Below is a small trained network, with its code and all its weights. Each question gives an input and a class and asks what happens when units are switched off, that is, made to give their printed mean instead of their output.

import numpy as np


def w(rows, s, z=0):
    codes = np.array(rows[::2]) - 128.0
    scale = np.full(codes.shape[1], s)
    scale[-1] = z or s
    return codes * scale


def norm(h):
    return h / np.sqrt((h * h).mean(-1, keepdims=True) + 1e-5)


def f(y):
    return np.maximum(y, 0)


def log_softmax(a):
    a = a - a.max(-1, keepdims=True)
    return a - np.log(np.exp(a).sum(-1, keepdims=True))


def net(x, mask):
    res = np.array(x, float).reshape(1, 8) / 4 @ E
    u = 0
    for l in range(4):
        y = f(norm(res) @ A[l][:, :-1].T + A[l][:, -1])
        res = res + np.where(mask[u : u + 8], y, B[l][:, -1]) @ B[l][:, :-1]
        u += 8
    return log_softmax(norm(res)[-1] @ U[:, :-1].T + U[:, -1])


A, B = {}, {}
E = w([
[170,187,111,102,102,151,193,121,58,76],'x0',
[128,127,128,126,131,126,128,130,127,128],'x1',
[127,129,131,128,127,125,128,128,128,127],'x2',
[128,116,51,141,96,136,22,155,60,133],'x3',
[2,171,139,80,84,137,143,141,108,101],'x4',
[127,127,128,128,132,127,130,130,127,129],'x5',
[127,129,129,128,127,130,128,129,128,125],'x6',
[129,130,127,126,127,129,126,121,129,129],'x7',
],0.005)
A[0] = w([
[1,140,125,119,113,135,146,125,94,133,164],'L0N0',
[92,108,136,145,125,105,72,125,210,139,252],'L0N1',
[114,141,95,93,145,132,127,102,132,150,82],'L0N2',
[126,160,122,135,121,131,82,146,143,153,92],'L0N3',
[117,122,109,126,128,113,93,124,112,114,150],'L0N4',
[115,110,103,110,176,132,139,138,106,131,80],'L0N5',
[115,150,118,142,107,120,177,133,90,117,102],'L0N6',
[124,134,95,145,114,115,22,129,50,110,161],'L0N7',
],0.0089,0.0036)
B[0] = w([
[35,186,151,117,106,55,101,168,154,31,255],'L0N0',
[75,119,157,112,236,243,123,146,253,181,248],'L0N1',
[152,85,99,136,116,175,150,141,126,90,132],'L0N2',
[112,44,222,100,171,81,201,68,68,146,155],'L0N3',
[133,103,149,112,116,137,140,136,87,147,169],'L0N4',
[149,122,124,120,103,117,128,133,140,128,128],'L0N5',
[155,153,147,41,188,127,206,85,114,180,175],'L0N6',
[104,94,62,60,116,226,76,148,39,215,250],'L0N7',
],0.006,0.0076)
A[1] = w([
[171,143,71,156,44,42,69,117,38,96,29],'L1N0',
[137,50,109,123,77,100,107,147,48,182,83],'L1N1',
[213,142,144,202,86,47,151,100,124,102,11],'L1N2',
[151,116,135,210,153,66,87,160,229,73,32],'L1N3',
[158,134,105,125,105,114,121,111,147,224,84],'L1N4',
[133,88,162,167,128,65,86,123,172,127,31],'L1N5',
[104,102,116,176,101,82,1,176,154,189,48],'L1N6',
[142,140,124,147,76,108,102,116,149,128,57],'L1N7',
],0.0089,0.0012)
B[1] = w([
[146,225,121,96,81,192,174,132,111,184,178],'L1N0',
[147,179,167,174,136,114,136,95,178,77,253],'L1N1',
[145,76,125,9,144,71,121,105,132,87,167],'L1N2',
[137,198,97,99,175,140,158,145,186,182,220],'L1N3',
[141,130,136,193,112,90,118,136,144,98,208],'L1N4',
[134,163,120,159,88,144,146,162,143,118,163],'L1N5',
[119,112,134,124,153,73,108,78,88,66,232],'L1N6',
[134,120,160,98,133,128,118,114,124,134,128],'L1N7',
],0.011,0.0042)
A[2] = w([
[172,116,85,131,145,121,114,120,132,193,97],'L2N0',
[207,72,121,123,160,168,147,103,118,182,176],'L2N1',
[209,126,104,191,70,138,140,132,108,165,31],'L2N2',
[172,5,116,195,143,122,107,88,109,167,7],'L2N3',
[138,80,97,103,118,136,67,97,106,104,53],'L2N4',
[187,93,128,167,141,200,130,115,135,158,132],'L2N5',
[108,58,103,149,137,109,28,150,134,100,47],'L2N6',
[193,104,119,194,139,154,137,127,157,143,44],'L2N7',
],0.013,0.0012)
B[2] = w([
[95,176,194,206,100,142,166,120,122,92,193],'L2N0',
[193,111,101,154,152,46,39,77,163,126,254],'L2N1',
[50,151,109,66,194,174,74,9,129,111,179],'L2N2',
[187,173,216,84,106,212,68,244,201,60,205],'L2N3',
[122,129,119,127,147,104,181,134,196,148,200],'L2N4',
[190,185,124,243,134,124,163,112,82,114,235],'L2N5',
[94,44,159,143,169,108,163,140,30,76,234],'L2N6',
[95,83,73,134,115,132,147,155,72,189,212],'L2N7',
],0.012,0.0057)
A[3] = w([
[107,71,156,172,118,128,77,183,86,107,112],'L3N0',
[139,142,148,123,12,112,216,153,84,75,119],'L3N1',
[28,39,127,71,100,191,130,139,49,167,92],'L3N2',
[150,127,89,226,88,124,168,140,154,206,26],'L3N3',
[121,95,149,37,141,238,187,152,123,156,114],'L3N4',
[144,170,42,66,11,173,75,217,90,198,1],'L3N5',
[175,108,121,92,70,60,161,120,147,83,107],'L3N6',
[92,89,148,83,36,175,90,180,237,164,11],'L3N7',
],0.011,0.0012)
B[3] = w([
[157,103,128,163,105,162,152,186,76,53,235],'L3N0',
[150,108,193,193,79,199,148,100,98,176,217],'L3N1',
[124,55,7,91,155,99,116,121,80,198,253],'L3N2',
[105,39,141,103,116,189,175,124,155,228,228],'L3N3',
[34,198,102,99,70,69,119,184,125,81,227],'L3N4',
[247,165,109,134,42,119,29,207,217,201,198],'L3N5',
[119,53,163,107,80,89,123,93,121,118,208],'L3N6',
[233,168,65,97,182,99,182,137,147,69,184],'L3N7',
],0.012,0.005)
U = w([
[150,70,145,184,168,176,181,117,194,255,160],'0',
[184,95,200,203,174,181,101,199,91,38,142],'1',
[87,226,112,66,175,100,183,183,213,80,207],'2',
[61,40,50,77,158,95,114,186,36,110,130],'3',
[189,44,160,71,120,21,120,48,145,112,206],'4',
[156,227,104,161,155,188,69,11,73,127,28],'5',
[74,160,242,121,22,135,194,105,86,114,91],'6',
[152,191,57,82,24,131,57,189,111,211,3],'7',
],0.0089,0.00048)

Each question gives the input, the list of numbers given to net, and the class t.
The units are the neurons (one row each of A and B). Each row of codes is followed by its name. A weight is (code - 128) times the scale printed after its matrix; where a second scale follows, it is the last column's (A, B and U).
mask holds one flag per neuron, layer by layer. A switched-off neuron (its flag False) gives its mean, the last column of its row in B, instead of its output. The means were averaged over made-up inputs and are rounded, as every weight is.
A unit's drop is (log p(t) with every unit on - log p(t) with that unit switched off) / (log p(t) with every unit on - log p(t) with every unit switched off).
The circuit of an input: a set's keep is (log p(t) with only the set's units on - log p(t) with every unit switched off) / (log p(t) with every unit on - log p(t) with every unit switched off). Starting from the 12 units with the biggest drops (on a tie, the unit counted first), units are removed one at a time, each time the one whose removal leaves the highest keep (on an exact tie, the one counted first), for as long as the keep stays at least 0.8.
circuit, biggest first: the units of the circuit, biggest drop first
top k neurons: the k neurons with the biggest drops, biggest first
k most important neurons of layer l: the k neurons of layer l with the biggest drops, biggest first
input [4,2,-5,-1,4,4,0,-5], class 6: circuit, biggest first -> L0N1, L3N1
input [7,3,-6,1,-5,-2,-5,0], class 5: circuit, biggest first -> L0N0, L2N2, L0N1
input [7,-8,-5,-3,-7,-6,-4,-2], class 4: circuit, biggest first -> L0N7, L1N2, L0N1
input [0,-4,7,-2,0,-8,0,-8], class 0: circuit, biggest first -> L0N0
input [5,-5,-1,5,-3,5,-8,-4], class 5: 2 most important neurons of layer 0 -> L0N0, L0N1
input [5,2,-5,8,5,3,0,-5], class 7: top 2 neurons -> L3N5, L0N1
input [8,3,-1,-5,-5,7,-7,5], class 4: circuit, biggest first -> L0N7, L0N1, L1N2
input [6,-3,0,-8,-8,-3,-3,3], class 4: circuit, biggest first -> L0N1, L1N2
input [7,-4,-1,8,0,7,-2,7], class 5: circuit, biggest first -> L0N0, L2N2, L1N1, L0N1
input [4,8,-5,-4,1,-2,-5,4], class 6: top 3 neurons -> L2N1, L0N1, L0N7
input [8,7,1,3,-7,1,4,7], class 5: circuit, biggest first -> L2N2, L0N0
input [4,0,3,-2,-4,6,0,-8], class 4: top 3 neurons -> L0N7, L0N1, L1N2
input [-3,-1,-7,2,-7,0,1,7], class 1: top 2 neurons -> L2N3, L0N0
input [3,-8,-1,-7,-4,-6,-1,-7], class 4: circuit, biggest first -> L0N1, L0N7, L1N2
input [1,-1,-7,-3,0,-7,8,-5], class 4: top neuron -> L0N0
input [-1,6,8,4,-1,3,-6,-3], class 1: top 2 neurons -> L0N0, L2N3
input [6,-7,4,-4,-5,2,-6,0], class 4: circuit, biggest first -> L0N7, L0N1, L1N2
input [1,-2,8,2,-6,1,-8,2], class 5: top 3 neurons -> L0N1, L2N2, L1N0
input [1,-8,2,8,4,-3,2,8], class 7: top 4 neurons -> L0N1, L1N0, L3N5, L2N6
input [-3,4,-7,0,7,-5,5,-8], class 2: top 3 neurons -> L0N7, L0N0, L1N3
input [3,6,-5,1,-2,5,-4,3], class 5: top 3 neurons -> L2N2, L0N0, L0N1
